Here is a tiny trained network, its code and every weight. The questions are about switching its units off for an input and a class, where a switched-off unit gives its printed mean instead of its output.

import numpy as np


def w(rows, s, z=0):
    codes = np.array(rows[::2]) - 128.0
    scale = np.full(codes.shape[1], s)
    scale[-1] = z or s
    return codes * scale


def norm(h):
    return h / np.sqrt((h * h).mean(-1, keepdims=True) + 1e-5)


def f(y):
    return np.maximum(y, 0)


def log_softmax(a):
    a = a - a.max(-1, keepdims=True)
    return a - np.log(np.exp(a).sum(-1, keepdims=True))


def net(x, mask):
    res = np.array(x, float).reshape(1, 2) / 4 @ E
    u = 0
    for l in range(4):
        y = f(norm(res) @ A[l][:, :-1].T + A[l][:, -1])
        res = res + np.where(mask[u : u + 3], y, B[l][:, -1]) @ B[l][:, :-1]
        u += 3
    return log_softmax(norm(res)[-1] @ U[:, :-1].T + U[:, -1])


A, B = {}, {}
E = w([
[230,71,129,101,167,123,3,56,170,106],'x0',
[86,93,84,110,221,94,43,190,92,172],'x1',
],0.0005)
A[0] = w([
[224,162,116,109,72,160,105,65,172,61,33],'L0N1',
[53,205,60,132,145,127,157,191,151,187,3],'L0N2',
[77,167,255,180,28,171,234,118,62,91,38],'L0N3',
],0.001,0.00052)
B[0] = w([
[66,32,187,176,117,137,200,57,71,149,215],'L0N1',
[120,96,250,146,131,110,150,60,82,59,183],'L0N2',
[216,174,28,94,112,152,10,133,211,98,255],'L0N3',
],0.0015,0.0013)
A[1] = w([
[130,163,62,83,115,116,108,98,176,104,242],'L1N1',
[48,123,170,120,176,87,171,188,4,148,25],'L1N2',
[133,126,102,131,131,130,150,111,119,141,2],'L1N3',
],0.0018,0.00046)
B[1] = w([
[59,129,113,109,144,126,197,178,101,136,239],'L1N1',
[112,190,205,201,81,84,60,5,79,19,250],'L1N2',
[124,97,117,143,144,157,131,140,111,121,128],'L1N3',
],0.0018,0.0013)
A[2] = w([
[159,111,40,77,222,92,67,183,132,213,81],'L2N1',
[74,179,65,93,107,163,233,240,149,133,254],'L2N2',
[130,251,22,87,117,165,195,196,163,127,181],'L2N3',
],0.0014,9e-05)
B[2] = w([
[145,202,57,224,62,95,125,195,100,201,214],'L2N1',
[94,176,125,12,58,182,182,189,207,73,240],'L2N2',
[62,192,89,98,110,162,163,252,141,59,251],'L2N3',
],0.0022,0.0015)
A[3] = w([
[156,119,180,156,100,182,137,64,181,87,255],'L3N1',
[144,166,3,178,74,125,107,176,119,161,192],'L3N2',
[193,54,210,84,114,150,172,43,162,132,42],'L3N3',
],0.0019,0.00055)
B[3] = w([
[84,143,171,119,166,95,87,167,114,172,233],'L3N1',
[238,119,79,130,197,54,104,195,158,180,252],'L3N2',
[61,45,179,12,250,186,168,103,212,209,215],'L3N3',
],0.0022,0.002)
U = w([
[99,204,73,62,37,200,228,237,188,63,166],'0',
[70,21,227,47,218,193,157,55,192,227,164],'1',
[54,190,225,222,108,67,72,30,25,47,167],'2',
[255,115,24,209,161,52,70,194,112,230,166],'3',
[195,31,65,197,26,217,220,29,54,138,1],'4',
[193,35,63,204,42,214,223,29,65,130,2],'5',
[186,47,75,186,31,216,188,43,66,140,15],'6',
],0.0073,0.0068)

Each question gives the input, the list of numbers given to net, and the class t.
The units are the neurons (one row each of A and B). Each row of codes is followed by its name. A weight is (code - 128) times the scale printed after its matrix; where a second scale follows, it is the last column's (A, B and U).
mask holds one flag per neuron, layer by layer. A switched-off neuron (its flag False) gives its mean, the last column of its row in B, instead of its output. The means were averaged over made-up inputs and are rounded, as every weight is.
A unit's drop is (log p(t) with every unit on - log p(t) with that unit switched off) / (log p(t) with every unit on - log p(t) with every unit switched off).
The circuit of an input: a set's keep is (log p(t) with only the set's units on - log p(t) with every unit switched off) / (log p(t) with every unit on - log p(t) with every unit switched off). Starting from all 12 units, units are removed one at a time, each time the one whose removal leaves the highest keep (on an exact tie, the one counted first), for as long as the keep stays at least 0.8.
units of the circuit, in order: the units of the circuit, biggest drop first
most important unit: the unit with the biggest drop
top k neurons: the k neurons with the biggest drops, biggest first
drop of u: that unit's drop, to one decimal
input [1,2], class 3: most important unit => L0N1
input [-1,8], class 2: units of the circuit, in order => [L1N2; L0N3]
input [0,6], class 2: top 2 neurons => [L0N3; L1N2]
input [1,-8], class 1: top 2 neurons => [L0N1; L2N1]
input [3,0], class 1: top 2 neurons => [L0N3; L0N1]
input [-6,1], class 2: top 2 neurons => [L0N2; L1N2]
input [0,8], class 2: units of the circuit, in order => [L0N3; L1N2]
input [-7,5], class 2: drop of L1N2 => 0.3
input [-4,2], class 2: drop of L3N3 => 0.0
input [-5,1], class 2: drop of L1N2 => 0.7
input [0,3], class 2: drop of L0N3 => 1.6
